Below is a small trained network, with its code and all its weights. Each question gives an input and a class and asks what happens when units are switched off, that is, made to give their printed mean instead of their output.

import numpy as np


def w(rows, s, z=0):
    codes = np.array(rows[::2]) - 128.0
    scale = np.full(codes.shape[1], s)
    scale[-1] = z or s
    return codes * scale


def f(y):
    return np.maximum(y, 0)


def log_softmax(a):
    a = a - a.max(-1, keepdims=True)
    return a - np.log(np.exp(a).sum(-1, keepdims=True))


def net(x, mask):
    res = np.array(x, float).reshape(1, 8) / 4 @ E
    y = f(res @ A[0][:, :-1].T + A[0][:, -1])
    res = res + np.where(mask, y, B[0][:, -1]) @ B[0][:, :-1]
    return log_softmax(res[-1] @ U[:, :-1].T + U[:, -1])


A, B = {}, {}
E = w([
[110,158,187,189,229],'x0',
[18,27,147,141,106],'x1',
[121,121,90,168,127],'x2',
[189,1,98,170,141],'x3',
[130,131,140,115,128],'x4',
[127,128,127,128,129],'x5',
[119,121,86,172,128],'x6',
[103,122,41,79,198],'x7',
],0.0098)
A[0] = w([
[136,178,178,194,57,214],'N1',
[163,133,69,90,69,42],'N2',
[135,181,157,182,201,78],'N3',
[6,143,136,129,97,145],'N4',
[159,105,136,135,128,101],'N5',
[153,126,101,122,120,107],'N6',
[135,142,138,149,85,131],'N7',
[101,199,92,120,78,204],'N8',
[99,180,40,67,209,42],'N9',
[126,125,101,82,55,66],'N10',
[155,252,96,131,122,114],'N11',
[124,113,158,124,191,104],'N12',
[225,186,105,134,146,4],'N13',
[99,96,67,60,179,130],'N14',
[223,57,113,138,162,149],'N15',
[128,157,140,115,137,104],'N16',
],0.016,0.0025)
B[0] = w([
[164,170,111,128,20,224],'N1',
[80,188,160,196,185,197],'N2',
[67,210,155,173,179,218],'N3',
[152,23,112,78,189,219],'N4',
[154,128,122,98,123,156],'N5',
[104,132,127,106,155,152],'N6',
[138,145,104,143,93,163],'N7',
[118,190,142,79,190,212],'N8',
[165,173,137,136,29,227],'N9',
[91,167,137,229,174,198],'N10',
[156,22,112,71,167,247],'N11',
[107,153,106,206,141,176],'N12',
[92,6,132,176,102,218],'N13',
[157,124,140,150,59,205],'N14',
[135,137,119,13,172,224],'N15',
[129,145,74,113,145,160],'N16',
],0.016,0.014)
U = w([
[120,47,139,160,123,101],'0',
[154,194,125,66,152,254],'1',
[80,219,152,227,153,69],'2',
[183,200,136,156,6,68],'3',
],0.011,0.0049)

Each question gives the input, the list of numbers given to net, and the class t.
The units are the neurons (one row each of A and B). Each row of codes is followed by its name. A weight is (code - 128) times the scale printed after its matrix; where a second scale follows, it is the last column's (A, B and U).
mask holds one flag per neuron, in row order. A switched-off neuron (its flag False) gives its mean, the last column of its row in B, instead of its output. The means were averaged over made-up inputs and are rounded, as every weight is.
A unit's drop is (log p(t) with every unit on - log p(t) with that unit switched off) / (log p(t) with every unit on - log p(t) with every unit switched off).
most important unit: the unit with the biggest drop
k most important neurons: the k neurons with the biggest drops, biggest first
drop of u: that unit's drop, to one decimal
input [-5,-3,-2,8,-5,-2,-1,0], class 1: most important unit : N15
input [7,1,-8,1,-5,7,3,7], class 2: 3 most important neurons : N3, N1, N12
input [7,-1,4,1,2,4,-3,-8], class 3: 3 most important neurons : N1, N2, N10
input [8,7,7,3,-2,-3,7,-1], class 2: 4 most important neurons : N11, N3, N13, N12
input [1,-1,6,-5,1,0,-8,-8], class 3: 2 most important neurons : N1, N15
input [7,-4,-2,-1,5,4,0,-8], class 3: 4 most important neurons : N1, N2, N10, N8
input [-8,-5,-3,2,-5,7,8,5], class 2: 2 most important neurons : N2, N10
input [6,-3,-6,1,4,5,0,6], class 2: 3 most important neurons : N3, N1, N12
input [1,-4,-1,2,-3,2,-8,4], class 0: 2 most important neurons : N1, N13
input [-7,-7,-8,-6,4,-6,-2,4], class 0: 2 most important neurons : N11, N13
input [-4,1,7,-6,-2,-6,2,7], class 3: 2 most important neurons : N9, N14
input [1,-5,-7,4,-4,-1,-4,-7], class 3: 2 most important neurons : N1, N4
input [-7,5,-1,-1,7,-5,-5,3], class 2: 2 most important neurons : N10, N11
input [-1,1,-3,-8,-2,8,7,-4], class 1: most important unit : N8
input [7,3,5,6,8,-7,7,4], class 2: 4 most important neurons : N11, N12, N4, N3
input [7,0,-3,7,3,6,-4,-1], class 1: drop of N2 : 0.6
input [0,5,-5,7,-1,-5,1,4], class 1: drop of N15 : 0.8
input [-4,0,-4,5,-8,-1,-4,-2], class 1: drop of N15 : 0.8
